Below is a small trained network, with its code and all its weights. Each question gives an input and a class and asks what happens when units are switched off, that is, made to give their printed mean instead of their output.

import numpy as np


def w(rows, s, z=0):
    codes = np.array(rows[::2]) - 128.0
    scale = np.full(codes.shape[1], s)
    scale[-1] = z or s
    return codes * scale


def f(y):
    return np.maximum(y, 0)


def log_softmax(a):
    a = a - a.max(-1, keepdims=True)
    return a - np.log(np.exp(a).sum(-1, keepdims=True))


def net(x, mask):
    res = np.array(x, float).reshape(1, 3) / 4 @ E
    y = f(res @ A[0][:, :-1].T + A[0][:, -1])
    res = res + np.where(mask, y, B[0][:, -1]) @ B[0][:, :-1]
    return log_softmax(res[-1] @ U[:, :-1].T + U[:, -1])


A, B = {}, {}
E = w([
[173,127,138,143,48,49,89,199,127],'x0',
[231,14,209,150,93,191,118,98,166],'x1',
[98,131,169,197,156,166,48,150,2],'x2',
],0.017)
A[0] = w([
[91,164,57,183,199,114,34,162,82,128],'neuron 0',
[136,136,92,156,79,108,79,125,164,132],'neuron 1',
[146,96,143,91,198,140,196,103,183,192],'neuron 2',
[107,153,156,64,185,203,154,52,113,254],'neuron 3',
[113,155,138,114,97,154,93,111,135,107],'neuron 4',
[118,144,97,176,106,132,61,195,68,160],'neuron 5',
[106,188,28,56,127,76,143,135,197,231],'neuron 6',
[84,200,90,110,127,132,115,106,140,161],'neuron 7',
[36,117,80,184,252,161,94,51,127,193],'neuron 8',
[153,81,134,110,104,161,149,134,214,130],'neuron 9',
[159,93,204,189,107,146,104,78,72,51],'neuron 10',
[156,78,206,181,193,206,132,147,106,131],'neuron 11',
[154,85,173,93,86,72,138,158,152,161],'neuron 12',
[152,104,220,176,114,181,94,166,105,100],'neuron 13',
],0.012,0.0075)
B[0] = w([
[144,67,208,46,181,89,131,147,110,233],'neuron 0',
[84,151,175,97,97,94,85,99,122,161],'neuron 1',
[144,62,86,148,100,181,173,104,131,200],'neuron 2',
[174,55,89,154,157,146,250,59,50,216],'neuron 3',
[140,127,125,86,88,150,83,135,145,132],'neuron 4',
[110,172,167,110,178,112,127,175,117,214],'neuron 5',
[52,208,18,171,133,152,74,134,114,253],'neuron 6',
[132,151,127,135,153,54,104,97,86,199],'neuron 7',
[148,90,104,129,122,79,168,78,53,237],'neuron 8',
[170,55,154,78,96,135,148,120,172,198],'neuron 9',
[149,203,52,132,111,139,88,154,129,190],'neuron 10',
[100,133,88,139,136,166,144,112,87,203],'neuron 11',
[98,124,179,101,101,120,55,98,209,191],'neuron 12',
[81,166,94,180,96,109,52,104,128,198],'neuron 13',
],0.012,0.027)
U = w([
[139,152,7,240,151,161,174,95,90,136],'0',
[106,236,75,176,79,116,105,195,166,246],'1',
[200,37,101,137,100,218,204,123,147,57],'2',
[168,100,171,102,38,90,138,74,189,123],'3',
[154,55,138,104,148,100,185,121,63,56],'4',
[148,181,217,118,191,80,158,216,157,4],'5',
],0.011,0.0018)

Each question gives the input, the list of numbers given to net, and the class t.
The units are the neurons (one row each of A and B). Each row of codes is followed by its name. A weight is (code - 128) times the scale printed after its matrix; where a second scale follows, it is the last column's (A, B and U).
mask holds one flag per neuron, in row order. A switched-off neuron (its flag False) gives its mean, the last column of its row in B, instead of its output. The means were averaged over made-up inputs and are rounded, as every weight is.
A unit's drop is (log p(t) with every unit on - log p(t) with that unit switched off) / (log p(t) with every unit on - log p(t) with every unit switched off).
The circuit of an input: a set's keep is (log p(t) with only the set's units on - log p(t) with every unit switched off) / (log p(t) with every unit on - log p(t) with every unit switched off). Starting from the 12 units with the biggest drops (on a tie, the unit counted first), units are removed one at a time, each time the one whose removal leaves the highest keep (on an exact tie, the one counted first), for as long as the keep stays at least 0.8.
circuit, biggest first: the units of the circuit, biggest drop first
top k neurons: the k neurons with the biggest drops, biggest first
drop of u: that unit's drop, to one decimal
input [3,-1,8], class 5: top neuron : [neuron 0]
input [1,-8,3], class 5: circuit, biggest first : [neuron 0; neuron 3]
input [3,-5,-1], class 1: top 2 neurons : [neuron 6; neuron 3]
input [0,2,0], class 2: top 2 neurons : [neuron 6; neuron 7]
input [1,-7,6], class 5: top 3 neurons : [neuron 5; neuron 3; neuron 2]
input [6,0,-6], class 1: top 2 neurons : [neuron 6; neuron 0]
input [2,6,1], class 1: top 2 neurons : [neuron 10; neuron 3]
input [1,3,-6], class 3: top 2 neurons : [neuron 3; neuron 12]
input [0,5,-4], class 2: top 2 neurons : [neuron 2; neuron 7]
input [1,-2,0], class 1: top 2 neurons : [neuron 3; neuron 8]
input [2,4,-6], class 3: top 2 neurons : [neuron 12; neuron 3]
input [4,4,0], class 3: drop of neuron 6 : 1.8
input [7,-6,-2], class 1: drop of neuron 6 : 0.5
input [-1,-5,2], class 4: circuit, biggest first : [neuron 0]
input [3,-8,3], class 5: drop of neuron 0 : 0.3
